Each row has a hidden value. The values are split into ranges, and the tier after each row names the range that its value falls in. Each part has its own value, ranges and names.
[-248   51  131 -311  -88   63   40 -197   25  -66  -13   45   41   93
  -23  -96  -97  102   27 -157   39   41    8  246   29 -104   98  130
    9  -13 -238  -97   82  -82  -85 -241   76  135  104   75  190   91
 -179 -305 -178  -79] -> C
[  17   36   54   34  -35   19   45   -9  -11  -56   -8  190  -17  -64
   25  105  -50   33 -155  -11    4 -112  -50   18  -40  -34  -63  -31
 -187   62  113  -37   45  190   -9   49   81  -22  -87  -52    6  -60
   86  -68  -36   25] -> B
[ -21  -10   44   41   55   70   38  -26  -42   27  -15  163  -17  -88
  -12   60  -23   92  -48 -105  -67  -37  -25   -4    9   -1 -106  -66
 -116  -82   84  -74   21  130  -48    5   68    5    1   17    4  -94
   -5    6  -11   14] -> J
[  57   39    8   19   16   67   40    6  -29   -6   47   20    3  -96
   54  -26   47   61   38   32  -79   -2   74  -34   56    7   43  -47
 -110  -37   27  -41   94  107  -14   30  -37  -11   63  -50  -31  -40
   48   37   11    2] -> J
[  30    5   24   39  -15   38   54   45 -148  -43   62   22  -29  -29
   34    5   31   58   43   38  -16  -38   50   -8    9  -12    4  -23
  -61    1    2 -124   84  147   14   81   51   34  111  -42   38  -13
   91   54  -25   -8] -> N
[-526  107   74 -172 -103 -166 -283 -275    9 -216   68  340   44  381
 -185  -41 -198  179   93 -276  103 -514  -20  491  -53    5  -80   48
  258 -199 -239 -191  -33  298  -24  238  244  173  117  223   96   19
  213 -250 -258  -94] -> C
[  84  -24  202  112 -198 -142  -84  -56  102  -20   64  106  -39  146
  -66   82  125  -29  -37  -28   70 -192   59  -77  -85    4  130   26
  -15  -89   19 -199   26  -18 -147  -40  -79   48  -40  -68   17  -58
  -32   89   45  -10] -> R
[ -27   32  114   23  -48  -15  -42  -24  -38  -62  -14  100  -11   38
   18  -14   12   30   17  -58   -4  -48   47   34  -12   -8   16  -23
  -18   -6  -47 -115   73   49  -56  -14   35   19   15   -7   60  -41
   26  -11  -41    2] -> Q
[ -43   50   55  -49  -32   54   44   -1 -149  -34   30   11    8  -35
   82  -50   27   21  103   21   -9  103   97    7   63  -56   53   -7
  -75   58 -106  -89   94   12  -52  -94   -8   28   83  -61   48   67
   12  -57  -64   -3] -> E
[-159  -17   67   62  -39  -42  -67   -9  -19    0    8  113   47  118
 -100   99  125    3   35 -124  -42 -109   -8  -54  -11   68  -50   13
   -8 -101   42 -113 -150 -135  -95 -239   -9   37  -10   -4   71   32
 -104  -15  -59  -46] -> N
[-21  10   2  -7  80 109  26  18 -34  45  31  72  41 -79 -11 -21  14  43
  15 -91 -75  13  -3 -27  64  54 -35 -33 -67 -60  49 -37  26   7 -33 -84
  44 -38  -2 -13 -24 -43 -55 -43 -30  -6] -> J
[-243  354 -185  -13  160  385  182 -150 -390   96   55  260  144 -121
  262  -74  -66 -101   45  209  -34  315  142   20  224 -161  -55 -167
 -330    9 -189  207  -10  214  -49  -49  -46  111  304 -158 -138  695
  464 -165 -153   59] -> B
[  20   18    4  -14   50  103   64   48 -109   12   -7  -23   37 -101
   92  -22   76   28   24   24 -108   92   49  -41   97    2   66  -59
 -113   -3    8   33   48    5   23  -72   15  -51   44 -105  -22   43
   20   16  -41   24] -> R
[  58   36   73   27  -18   33   25   16 -101  -19   17   33  -21  -73
  112   -2   64   27   -9   58  -59   56  101  -30   13  -47   31  -28
  -95   18  -26  -58  118   98   -1   37   12  -19   44  -92    0  -23
   45   31  -12   19] -> R
[  11   60   47   85  -14    4   24  -45   10  -15   24  170    7  -32
   34   99   33   71  -57  -35  -28 -158   46    7  -15  -21  -32  -74
 -136  -91  100 -103   34  207  -18  100   25   45   19  -30  -33  -59
   97   39    8   -9] -> U
[  47  -51  105   78   44  -67   50   24  163   25  -87   -7  113   65
  -55  178  215   92 -117 -252  -55 -223   28  -51   10   17   69  -24
  -66 -146  219 -108 -112  -96  -22  -90   93    7  -63   -9   -2 -116
 -129   79  -16  -83] -> C
[-415   16   92 -226  -74 -109  -50 -304  -74  -21   73  340  -15  207
 -175   38 -157  119  -46 -214   27 -266 -100  268  -17  -99  -88   25
  -19 -186 -153 -147 -104  107 -136  -84  181  158   99  136   92  146
  -62 -251 -202   -2] -> A
[ -13  -23   74  -16   -3    7   51   20  -27  -16  -17   37   26   12
  -36   31   44   23  -15 -117   -6  -40  -22  -24   30   -2   25   -7
  -84   21   38  -88   -7  -70  -67 -153   61   -7  -28  -14   55   -3
  -76  -44  -58   -1] -> N
[  57   -9   56   95 -107   -2   -3   10 -132  -30  107    2  -52  -70
   72   25  135   26  147  126  -33   42  159 -117    4  -27   41   -9
  -70  -26  -66 -202  111  123  -53   47 -138   66  114 -101   -8  -57
   70  123   75  -34] -> J
[ 109  -64  144  113  -89  -54    6   33   25  -37  -16   58  -20   28
  -31   90  106   -3  -43  -73   18 -120   -8  -94  -43   21   65  -34
  -68  -22   79 -181   29   -4  -63  -46   10   17  -60  -56   39 -114
  -22  100   44    0] -> A
[ -24   26   49  -26  -51  -24  106  -50   -8  -99  -17  151  -14  -24
  -14   79 -106  154    0  -95   45 -221  -32  122   24  -55   28 -101
 -175   -6  114 -131   50  248  -31   77   78   88   29   27   52  -81
  101  -27  -55   -1] -> B
[ 53  10  51  19   2  33  31  25   6 -20  -6  22  24 -70  28  -1  48  49
  33 -47 -47 -12  50 -40  54  16  60 -46 -97  -5  55 -63  63  23 -41 -52
 -20 -25 -12 -44  -6 -80 -12  15  -2  -8] -> U
[  71  -36   68   29  -24   13   64   74   61   13   27  -95   76   34
  -15   87  193   37   -3 -101   -3  -94   48  -66   28   22  116   42
  -45  -39   94 -116  -11 -102  -21 -118   22    8  -12  -73   12  -36
 -100   33  -12  -68] -> A
[  23   38  105  -61 -201 -124   16    3   99 -190    3  -29   25   70
  -39  -22  -21   49  137  -22  129 -142   71   39   48  -21  235   27
 -100  177   13 -135   73  -24 -137 -131 -125   37  -46  -25   97  -53
   24  -94  -60  -61] -> B
[ 185 -166   10  -45 -130 -115   74   77   46    1  190 -220   43   48
 -100   68  238   13  -48   93  -16 -228   19 -146   42   51  325  108
  -48  -56  119 -120  -11  -55   39   20  -12  -37   28 -184  -84  -44
  -64  104   25  -90] -> A
[ 69  -3  51  46 -10  40  16  26 -71   4  40  30 -10 -81  50 -15  61  33
  44  25 -62  34  80 -73  33  15  43 -40 -72 -34  17 -91  88  63 -28   0
 -29 -16  40 -73 -17 -73   7  61  20  -5] -> U
[ -32    8   84  -84  -48   45  104 -119   45  -17  -13  176  -22  -50
   -7   66  -88  121 -103  -89  -24 -135  -77  108   -7  -45   26  -61
 -171 -102   72  -84   55  167  -18  -25   77   84   19    5   58  -66
  -39  -63  -33   11] -> Y
[-357  -41 -114  -34 -105 -380 -359 -134 -130 -241  -52  201   18  134
 -311 -288 -202  109  222  331 -346  -54  117 -136  139  311  189  -54
   62  -84  102  183 -356 -124 -170 -204 -369 -105  233   59  166  -51
   67    3 -186 -234] -> E
[ -70   -3   32   24   24   59  -30    2 -169   31   65  142  -16  -45
   -4  -18   -6    0   52  -30  -39   53   19  -43   30   19  -86  -28
  -38  -29  -40  -91   32   49  -71  -50   38  -23   19  -34  -16   -1
    4  -29  -38   23] -> U
[ 100   -3   17   24   15   83   80   72 -110    2   49  -51    4  -88
   93    7   93   51    6   56  -63   18   68  -36   47  -11   73  -31
  -87  -13   26  -52  106  110   56   73   47  -19   76 -112  -26  -20
   63   75   -5    3] -> E
[ -90   75   35  -99  -37   16   38  -15  -30  -38   45  -14   58   56
   -7  -35   13   58   70  -38   39   -1   93   60   72  -49   85   72
  -59   70  -42  -32   19  -48 -100 -136   -6   17   63  -15   58  109
  -25 -148 -133  -58] -> E
[-238   50  142    5 -280 -110 -209  -59  -48 -248   79    8   57  270
  -29  -10   86   22  299  -41  207 -140  203  144  -50  -17  114  164
  227   66 -301 -361   77   47  -97   30  -84  204  102    3  143  -11
  169 -101  -81 -214] -> N
[ 166   27  117   67 -225 -232   23  -83  166  -86  104  112 -112  105
 -112  118   -7   85 -153  113   96 -348   47  -22  -80  -92  150   40
 -216   34  180  -48   28  218 -177  155 -119    6   -7  -31    0  -18
  126   61    0   29] -> Y
[  38  -18    7   39   46  149   69  111 -163   29   38  -22   27  -86
   56    7   71   12   40   -1  -30  107   30  -69   52   24  -10   -3
  -53   26   17  -68   59   15   12  -52   62  -24   40  -95    7    4
   11   13  -29  -17] -> E
[ 116  -13  -17  -50  -17   60  110   95  -18  -32   57 -172   66  -80
   67    0  120   68   47   52  -32  -18   82  -30  109   -2  209   16
 -103   46   63  -10   85   33   51   11   -9  -41   43 -138  -45  -15
   39   22  -28  -49] -> B
[ 26  17  58 -43  42  46  86  37 -62 -22 -18  22   3 -34   9 -28 -16  45
 -25 -85 -12  10  -2  13  41 -28   9 -13 -99  64  30 -43  66  -6 -41 -84
  94 -32   8   5  62   0 -43 -58 -79  27] -> C
[ 158   -7   61  -13   35  -28  114  -11   53  -90 -131   70  -21 -167
  100   64  -28  125 -209  -17 -123 -130  -36   39   39  -71   91 -150
 -265   40  171   67  110  243   81  172  111  -91  -76  -63  -39 -161
  121   56   -8   80] -> B
[  15  -13   88   59   -6   27   41   31  -11  -18  -21   61   20    7
   -1   78   80   40  -22 -120  -12  -89   -5  -18  -13   14  -10  -33
  -62  -44   66 -142   16   14  -18  -64   74   34  -11  -18   53  -66
  -36   30  -12  -14] -> N
[ -32  104  100 -131  -29    4   23 -206   94   -9    6  224  -63  -63
   26  -51 -121   76 -190   10  -99  -42   -5  101  -30  -89  -10   -7
 -191  -54  -29   43  118  147  -76  -10   11   -5   17   35   35   -8
  -55 -148  -51   64] -> J
[  -3   25   12  -21   -7   92   37   65 -166    8   86  -23    2  -54
   46  -61   29   14  121   51   -9  122   88  -41   72   -2   35   21
  -49   57  -52  -53   82   -1  -55  -86  -21  -23   76  -80   16   54
    0  -35  -58   -5] -> B
[  63 -249  -18   18  -84  -28  115  191  132    8   17 -560  187   -6
    8  392  613  249   -5   -1 -123  -62  236 -148   46  -51  241  315
    2  -75  206  -74 -187 -146  133  -32  -71   27   71 -229  -13 -161
 -162  157   -2 -365] -> Q
[  73   17   81   60    0   62   43   77  -27  -60  -45  -44    6  -51
   84   47   77  112   -5  -34  -16   22  111   18  -11  -40    1   29
  -41   50   40  -91  111  107   11   75   52    7   40  -30   71 -121
   41   32  -28  -64] -> Q
[ 122    0  -28  -30   23   27   95    5   31   -9   56  -50    9 -103
   22   -2   55  106  -43   49  -96 -106   36  -17   88  -12  137  -46
 -167  -42  105   39   75  152   24  115   -7  -53   56  -70  -84  -33
   85   61    0   16] -> J
[  90  -26   13  -48   18   85  129  126  -26  -53   -3 -166   62  -49
   17  -24   74   70   73  -59    4    9   32  -15   91   20  143   20
  -63   82   63  -65   72  -53   19  -94   42  -17   36  -50   59  -38
  -35   -7  -54  -53] -> C
[ 100  -21  108  103  -37  -13    0   34  -69  -12   18   76  -46  -14
   17   27   70   -7  -46    6  -27  -32   32  -89  -37    7    6  -32
  -63  -13   32 -129   72   54  -40   19   28  -13    5  -58   25  -68
   15   89   24   25] -> A
[-102   -4   55  -67  -19   -1   29   -9  -19  -16   35   16   47   76
  -65   30   53   59   33 -132   14  -86    8   42   31   -7   26   52
  -24  -21   -3 -106  -31  -70  -68 -152   65   35   29   12   70   35
  -96  -94 -100  -49] -> N
[ -28   12   -4   24   38  108   37   -1 -104   26   56   90    2  -88
   21   12   20   54   44  -21  -61   11   19  -22   46   13  -51  -48
  -91  -66   11  -74   46  114  -22    0   18   15   60  -34  -24  -12
   41    8   -8    4] -> J
[ -71   22   -2  -26   70  116    9   -5 -133   25   38  115    9  -78
   16  -49  -46   48   34  -45  -68   49    3   21   61   24  -61  -44
  -53  -44  -20  -28   53   87  -22  -20   71  -26   45  -16  -13   -1
   21  -54  -60   17] -> U
[  85  -43  183   83 -192 -151  -54  -28   40  -81   21  103  -67   82
  -51   72   72  -35  -57    8   53 -141   14  -84  -80  -20   92   16
  -78   38   13 -173   43    3 -129  -49  -58   12  -76  -64   54  -76
   -5   49   29   18] -> Q
[ 51 -20  76  45  -8  12 -19   3 -36  45  34  64   6 -25   5   2  87 -18
 -20 -19 -62   3  37 -95  31  28  57 -35 -62 -69  23 -48  27 -29 -62 -69
 -10 -51 -17 -86 -47 -17 -35  48   5  27] -> Y
[  55   -9  110  123    3   38  -11    6   12   37  -20  116    2   -3
   15   77   87   42  -36 -106  -41  -85   21  -37  -14   33   -2  -81
  -45 -143   84 -103   26   62  -35    6   41   11  -11  -45  -13  -88
    2  113   28   18] -> B
[  42  -14   -5   40   24   76   32   37  -27   27   46   -7   30  -99
   27   27  119   39   29   13 -109    7   45  -94   58   45   32  -29
  -98  -68   63  -40   23   26    0  -46  -43  -27   26  -82  -46  -49
  -11   56   25  -20] -> J
[ -29   64   67    3  -92  -52   38  -72   17  -98   20  142    3   39
   -1   62  -46  109    8  -43   57 -220   40  102    5  -51   67  -57
 -122  -25   56 -129   51  220  -49   97   22   91   48   -2   28  -29
  134  -19  -48  -27] -> B
[  49   14   27   16    7  103   84   66  -69  -32   -9   34   24  -85
   52   20    2   35   -6  -17   -9   14   -4  -15   44    8   31  -42
 -122   55   67  -46   69   73    6  -34   50  -14   -8  -73   21  -29
   48  -19  -33   -3] -> R
[  45    5  130   45  -82  -25  -39  -40  113  -20  -20   62    1   38
  -29   38   74   21  -38  -66   -1  -74   34  -31   -4   -2   91    6
  -70  -33   28  -39   26  -28 -120  -81  -67  -17  -58  -37    8  -37
  -14   17    0    8] -> U
[  74  -25    6   15   28   36   86   46 -117   18   42    0   30 -116
   92   57  112   34  -44   44  -97   -7   56  -76   54  -18   60  -54
 -137  -32   70  -61   52  102   67   50   63  -32   31 -138  -70  -39
   32   58    0   -8] -> R
[ -18   52   43    5   26   30   41    2  -80  -34   28  121  -11   16
   -4   -2  -44   46  -37  -68   11 -105  -10   57    1  -16  -44  -37
  -73    0   29  -75   58  124  -20   40  123    8   41   19   38   18
   63  -36  -76   32] -> C
[  81  -17   75    0  -45    5   47   76  -47  -57   21  -73    2   -1
    9  -28   69   23   54  -14   15    5   61  -45   27    2  103   30
  -37   71    4 -111   85  -38  -37  -69    4  -11   30  -46   66  -40
  -29   15  -31  -26] -> C
[ 105  -43  -43  -32   12  111   65  114  -32   41  136 -106   37  -58
  -24  -25   71   34    6   50  -36  -28   -1  -58   73   83  124   55
  -42  -16   94   16   52   11   33   -9   27  -84   26 -119  -57  -12
  -18    6  -31  -27] -> Y
